Each row was made from one small tree. Brackets hold a mark, then the marks that hang from it, in alphabetical order. Every link used is in the known rows. Write each row's tree.
Known rows:
{gozap radib {rago {zekaz gumef}} {ranat {sugo pepa}}}: [  51  240  -81   -8 -110 -141 -162  -68   71  -98    0  155   87  182
  315  -24 -112  100  114 -251  188   22  -52  251 -205   82  128  295
   84  206  469 -128   48 -156 -160   77   42 -341  284  -10  -25  -23
  -80]
{sugo gumef {zekaz {gidi ranat}}}: [ -73  197  -53 -100   75 -134    9  -76   43 -106  -29  152  -60  179
  127  -21  -82  152   87 -121  -51   40   -8  127 -257   39   59  161
  248  317  -15 -163   19 -163 -202  -33  135 -351  303   93   74   41
  146]
{radib {muzib {sugo {zekaz gidi}}}}: [ 117  180 -114 -101   44 -165 -147 -104   39 -175   16   77   69  205
  171    9  -32  157   95  -90  -87  100  -49   77 -216   22   59   38
  261  162  104 -234  -67 -139 -223   37  230 -338  337   66  124  -39
  200]
{ranat {gozap radib} pepa}: [ 195  175 -173   91  -54 -120 -136  -43    9  -61  107   85  187  247
  228  -89 -149  165  -95 -166   85  -53 -107  212  -98   40  -35  172
  -46   90  211 -230   54   80  110   83   91 -380   82 -110   57   77
   28]
{sugo {zekaz {gidi {ranat gozap}} gumef}}: [ -30  188  -49   -9   45 -137 -102  -59   17  -55  -43  180  -34  192
  158  -86  -32  221 -169 -107  -91   57  -38  115 -248   81   42  235
  287  312   78 -242    0 -130 -146  -25  167 -352   96   28  112   13
  102]
{gozap {rago {zekaz gidi}} {ranat pepa sugo}}: [ -48  142  -70   17  -95 -219 -161  -93   -4 -165   25  111  205  167
  247  -47  -54  115  -68 -229  175   44   -1  191 -188   90  107  201
  165  124  292 -362   68  -76 -163   37  140 -322  556   -6  135   49
  -50]
{rago {gidi gumef kitu {ranat gozap sugo}} zekaz}: [ -29  275 -227  -67 -251 -227 -116  -31  -48 -130   -2   71  277  287
  115  -19  -52  192 -236 -109  -55  103 -109  122 -151   94    8  -77
   90  184  386  -51  -15 -256  -42  -52  159 -374  406  -91   74 -184
 -111]
{pepa muzib {ranat gozap} {sugo gumef} zekaz}: [ 261  240 -123  -54  -24 -120 -236  -70  232  -35  150   96  -99  381
  274  -71  -93  181  -42  -20  -30   57   98  152 -142   40  101  215
  232  189   22 -187   17 -168  126  -15  215 -253  578  105  183  -93
   10]
{kitu gidi gozap rago {zekaz {gumef ranat}}}: [ 201  111 -183   81  -18  -73   82   16 -177  100  -49  276 -111  276
  122  128   10  277 -185 -222 -349  154  -21  175 -140  165   27  246
  292  -22 -210 -356   28 -157 -141  206  113 -351  178   30   78  -68
  -56]
{zekaz gumef {ranat {gozap radib} sugo}}: [ 151  192 -170  140  -43  -61 -178    0   87  -19   67  242   76  200
  200 -117  -40   50 -426 -131  -82   57  -37  173 -163   77   -2  188
  259  240  259 -194   16   26  -35   40   68 -450 -197  -58  137  -90
    1]
{ranat {gozap {rago {zekaz gumef}}}}: [ -24  121 -121   25  -20 -142 -202  -89  -84  -79   72  114  -17  148
  213  -65  -62  175  -43 -146   39   53 -120  155 -132   42   24  195
   42  133  216 -252   31 -151  -89   41  207 -303  121  -24   84  -12
    1]
{gidi {ranat gumef sugo}}: [  25  260 -111  -42 -133  -83  -46  -46   74 -197   35  103   47  185
  228  -30  -74   30 -196 -122   94   41  -47  177 -165   26  -64  136
   94  202  111 -263   17 -124  -61   -7  201 -388  344  -81   62  -20
   37]
{gumef {ranat {gozap {radib gidi muzib}} {sugo zekaz}}}: [ 261  263 -135   98  -53 -101 -139  -60  126 -146   71  193  199  289
  261  -48 -101   71  -90 -138  225   23 -151  165 -172  110   33  180
   72  101   51 -228   19 -113 -203   52  151 -434  170  -41  138  -24
   69]
{rago {gidi gumef ranat}}: [ -28  183 -159 -112 -134 -205  -73  -27  -51 -192  -53   70   40  190
  114    4  -38  148  -82 -127  -41   88  100  143 -202   37  -23  -11
  156  214  286 -194  -80 -100  -34   58  115 -329  323  -46   88 -138
   62]
{gidi gumef {kitu {gozap radib} {rago {zekaz ranat}}}}: [  90  241 -163  -76 -254 -160  -12  -13  -69  -42   23  118  -38  228
  119   46  -64  171  -72 -186 -272  136  -36  188 -100  103  -25   35
  275  157  365   88   24  -24  -76  153   78 -377   58  -76   40 -212
 -131]
{sugo gumef pepa {zekaz {gidi kitu} ranat}}: [   1  196 -103 -171   38  -82   70  -64   85   26  -47  159  -81  193
   43  -17  -73  209  -33 -225 -187   85  -85  157 -273   33   78  194
  290  284   -6   33   53 -219 -184  -40   26 -355  177   81   81   76
  174]
{pepa {muzib radib sugo}}: [  97  296 -205 -124  -13 -180 -172 -105  103 -178   40   60   77  292
  228  -57  -66   67   86  -85 -126   69   61   97 -215   -2   63  -20
  199  185  138 -224  -81  -85  -36  142  237 -313  323   21   10 -102
  111]
{gumef {ranat pepa sugo}}: [  92  212 -121   15  -97 -154  -36  -44   46 -169   36  131  173  247
  224   -8  -88  -23 -256 -189  154    4 -112  115 -211   39   28   98
   51   91  -40 -351   15 -117 -125   82  103 -396  314  -94  137   88
   32]
{gidi gumef {kitu {gozap {ranat pepa}} zekaz}}: [  64  238 -127  -64 -215 -177   22  -39  -14  -70  -10  119   16  251
  107  -12  -58  129  -14 -173 -187  105  -33  198 -106  117  -39   44
  236  140  203  -79    9 -197   22  128  134 -369  344  -82   85 -148
  -50]
{radib {gidi gumef} rago}: [ 165   91 -171 -174 -130 -112 -107  -76   20 -185    0  151 -161  198
  139   -8   -8   66    9 -172  -15   93 -142  171 -139   36  -56   76
   79  142  167 -157  -27  144 -249   92  141 -291  203    5  120 -201
   37]
{gidi gumef kitu {ranat {gozap radib rago}}}: [  -3  308 -119 -113 -253 -147 -111  -58   55 -193   -8   98    8  161
  108 -111 -140  110 -101 -129  199   52  -36  243 -109   82  -73  175
  147  188  540   94  -39 -172  -43  100  111 -414  143 -136  113 -179
  -35]
{radib {gidi gumef kitu {ranat gozap}} {rago zekaz}}: [  93  185 -199 -152 -252 -147 -145  -83   50 -136  -11  145  -12  289
   72  -61   -1  159 -169 -148   33  114 -247  165  -97   77  -37  108
  125  155  320  -55   -6  -95 -305   23  169 -316  256  -59  123 -264
 -112]
{gumef {ranat {pepa {muzib {radib rago} sugo}}}}: [  43  237 -164  -55  -73 -180 -131  -92   94 -149   -8  127  131  319
  214  -65  -54   87 -118 -178  -25  -32  -49   92 -232   13   63  171
  156  107   12 -382   -6 -170 -192  172  146 -335  396  -45   93  -39
   62]
{pepa muzib {zekaz gidi}}: [ 112  185  -80  -56  -63 -220 -217  -99   22  -44   17   51 -104  285
  215   63    3  122  136 -108  -74   84  121   92 -170   48  106  126
  244  169   58 -152   -8 -137  -65   63  250 -208  262   74  156  -94
   65]
{rago {zekaz {gidi {kitu gozap}} {ranat pepa}}}: [   9  122 -170   30  -93 -193 -100  -47  -70   40   40  161  126  253
   76    0   60  165 -268 -190 -195  133  -16   84 -168   48   72   48
  350  156  198 -217   15  -57 -106   47  105 -323  103  -37  125   17
  -62]
{radib muzib {rago gidi zekaz}}: [ 103   50 -160 -124  -83 -194 -231 -105  -43 -173    0   64  -18  255
  165   92   18  221  125 -155 -192   47 -162   95 -162  -15   54   54
  155   79  190 -299    3  -51 -413   79  218 -230  408   78   64 -178
   11]
{rago {gidi {ranat {gozap radib} {sugo gumef zekaz}}}}: [ 133  233 -181  -30  -41 -138  -90  -27   50 -164   20  107  238  240
  200  -39 -143  224 -103 -112   99   13  -34  195 -201   79   23   81
   69  224  165 -187    5 -105  -60  -28  115 -411  269   -1   45  -15
   67]
{ranat {gozap {radib muzib rago}} {pepa gumef}}: [ 189  160 -186  -21  -81  -39 -231  -64   74  -50   68  130   18  317
  223 -121 -130  157  -60 -188  -14  -83 -135  194  -47   35  -35  293
    5   56  357 -282   85   78  -44  140  209 -355  244  -31  108  -88
  121]
{sugo gumef {pepa {muzib radib}}}: [   8  267 -197 -182   21  -64  -46 -101  119  -57  -23   85 -155  271
  151    8 -113   87  189 -184 -137   21  -54  186 -220  -56   32  174
   55  200   17  -50    9 -191  -87   96  103 -293  396   62  -30   61
  134]
{gumef {ranat gozap pepa sugo}}: [ 118  219 -150   83  -90 -131  -85  -44   34 -129   73  129  249  263
  225  -69 -115   56 -364 -168  194  -17 -165  148 -165   69   -5  157
  -19   61  -42 -371   49 -123  -73   49  129 -427  271 -126  157   86
   33]
{gozap {rago {zekaz ranat}}}: [ -29   75  -79  -29  -54 -195 -143  -90  -51 -125   69  102  -84  136
  209    3   -4   97   83 -204   39  130   -4  125 -168   25   97   94
  246  136  226 -247   16 -161 -204  102  162 -262  146    9   81  -35
   -2]
{pepa {ranat gozap gumef}}: [  49  173 -121   30 -105  -91  -93  -45   34  -57   96  130   66  211
  205 -103  -49  138 -127 -106  -16   19   49  209 -126   45  -89  255
  170  201  185 -309   62  -13   96   12  200 -318  310  -46  120    1
   75]
{zekaz {gidi {gumef ranat}}}: [-100  193  -95  -39  -75 -181  -51  -50 -102 -106  -25  159  -29  158
   94   11  -26   31 -128 -140  -47   71   80   94 -227   45   -7   91
  198  187  213 -180  -57  -12  -94   83  118 -360  226  -52  149 -108
   76]
{gumef {ranat {gozap radib {rago {gidi kitu}}}}}: [  87  215 -134    2  -97 -168 -130  -59  -29 -163   34  151  174  167
  158  -44 -136  119 -108 -179  212  -17    6  178 -189   66   26  198
   41   83  296 -195  -30 -111  -93  130  112 -382   74  -83  121  -71
   31]
{radib {gidi ranat} muzib}: [ 200  136 -156  -57  -49 -106 -183  -95  133 -230  -16  146  -93  232
   84   20   38   13  -21 -117  129  158    4  152 -141   -4  -20  121
  266  113  190 -256 -119  -37 -292   95  195 -303  272   23  225  -45
   99]
{gumef {ranat gozap {pepa zekaz} sugo}}: [ 155  230 -142  113 -111 -153 -111  -40   39  -67   88  124  252  301
  259  -50 -109   70 -279 -164  238  -23 -160  122 -144   89   27  175
  -22   88  -80 -317   65 -248  -90   30  141 -387  294  -96  152   39
   13]
{radib {gidi gumef kitu} {muzib {sugo zekaz}}}: [ 178  239 -206 -159 -106 -137 -136  -99  133 -208  -28  148   66  237
   82  -37   14   73   83 -101 -107  162  -96  107 -161   59  -16  -25
  236  148  270    0 -113 -162 -175   31  204 -357  379   36  222 -180
  143]
{gozap radib {rago zekaz}}: [  53  155  -91  -21  -70 -182 -155  -86  -53 -137   83  102  -13  157
  286   35 -103   92  322 -198  153   40  -32  169 -160   23   97  126
   75  139  409  -99    8  -66 -119  136  117 -286  114   -9  -36  -24
  -49]

Which tree is each row?
[  77  247  -92  -18  -71  -70  -16  -55   58 -149   80  116   83  180
  334  -36  -86   86   18 -142  -95    0 -144  159 -179   65  -42   93
    9  200  -50 -229  108  -87   11  -67  242 -379  377  -11   20    7
  100] -> {ranat gumef {sugo zekaz}}
[ -31  182  -93   58  -67 -156  -45  -62 -104  -82   48  157    4  214
  176   31  -94  118  -47 -145  -20  105  -57  127 -169  117   26  137
  216  100  138 -152   33 -241  -93   77  196 -390  366  -47  129 -109
   -5] -> {kitu {zekaz {gidi {gumef {ranat {gozap rago} sugo}}}}}
[  25   78 -169 -126 -142 -196 -226  -96  -55 -161  -26   72  -53  255
  160   74   32  220  149 -149 -255   52 -153  100 -147    4   20   45
  157   97  266 -217    8  -90 -371   81  200 -248  477   56   75 -253
    1] -> {radib muzib {rago {gidi gumef} zekaz}}
[  11   66 -204   57  -73 -244 -127  -29  -82  -26   33  102  203  271
  147   16   50  208 -131 -202 -244   93   36   67 -191   31  100  -43
  235  144  199 -344   21 -107  -46   29   96 -272  250  -12   83  -42
  -25] -> {rago gidi {zekaz {ranat pepa}}}
[ 122  227 -132  -94  -40 -232 -223 -101   31  -52   22   39   52  300
  223   36  -12  168   87  -82  -73   98  108   60 -196   58  134   77
  244  185   79 -159  -45 -234  -41   34  258 -245  323   69  146 -117
  107] -> {pepa {muzib sugo} {zekaz gidi}}
[ -23  216 -135 -144    6  -72   61  -66   29  -53  -33  126  -95  202
  107   49 -121   56   23 -226   41   12 -114  158 -246  -35   36  216
  -22  172  -64 -136    8 -293 -176   57   30 -339  293   -5   30   93
  141] -> {sugo {gumef ranat} pepa}
[  90  179 -152    5  -25  -50  -69  -43   37 -120  118  119   22  184
  256  -76  -84  111 -202 -160 -207  -50  -45  136 -157  -39  -64  137
  -63   80   60 -369   40   75  253   -4  170 -342  510  -74   73   37
   40] -> {ranat gumef {pepa sugo}}
[  25  220  -73   52  -16 -122  -74  -58   34  -50   18  140  121  226
  227  -96  -82  269  -40 -149  -24  -23  -31  172 -193   86    3  267
  173  231  128 -230   79  -74  -10  -16  153 -373  244  -30   60   57
   97] -> {sugo {zekaz {gidi {ranat {gozap radib} gumef pepa}}}}
[ 153  248  -89 -161  -95 -113  -34  -47  101 -150   14   71   20  228
  219  -38 -132    2  -88 -212  129   68   -7  207 -181   67   49  101
   49  184  187 -283   12  -26  -81   51  165 -344  366  -12   41  -65
  126] -> {gozap {ranat {sugo {pepa gumef}}}}
[ -56  180  -63  -50  -70 -185 -116  -99   36 -207   42  112   77  134
  253  -24  -93   35  129 -194  174   52  -19  205 -181   69  103  149
  106  180  238 -273   58 -180 -230   27  160 -322  507   47   67  -53
  -25] -> {gozap {rago zekaz} {ranat {sugo gumef}}}
[  92  183 -125 -116  -85  -82 -111  -33   66  -41   79  142  -68  299
  176 -130  -89   42 -131 -121   52   75  107  155 -111   65   -3  186
  227  220  335 -317   15   10   64   87  265 -300  267   16  146  -84
  173] -> {pepa gumef {ranat gozap}}
[ 134  230  -81 -179  -96  -90  -39  -29  153 -106   59  153  -46  324
  272  -87  -94  -14  -37 -136   59   99   43  130 -179   96   61  100
  294  280  209 -262   42  -42  -32   42  257 -322  406   75  112  -33
  174] -> {pepa gumef {ranat {sugo zekaz}}}
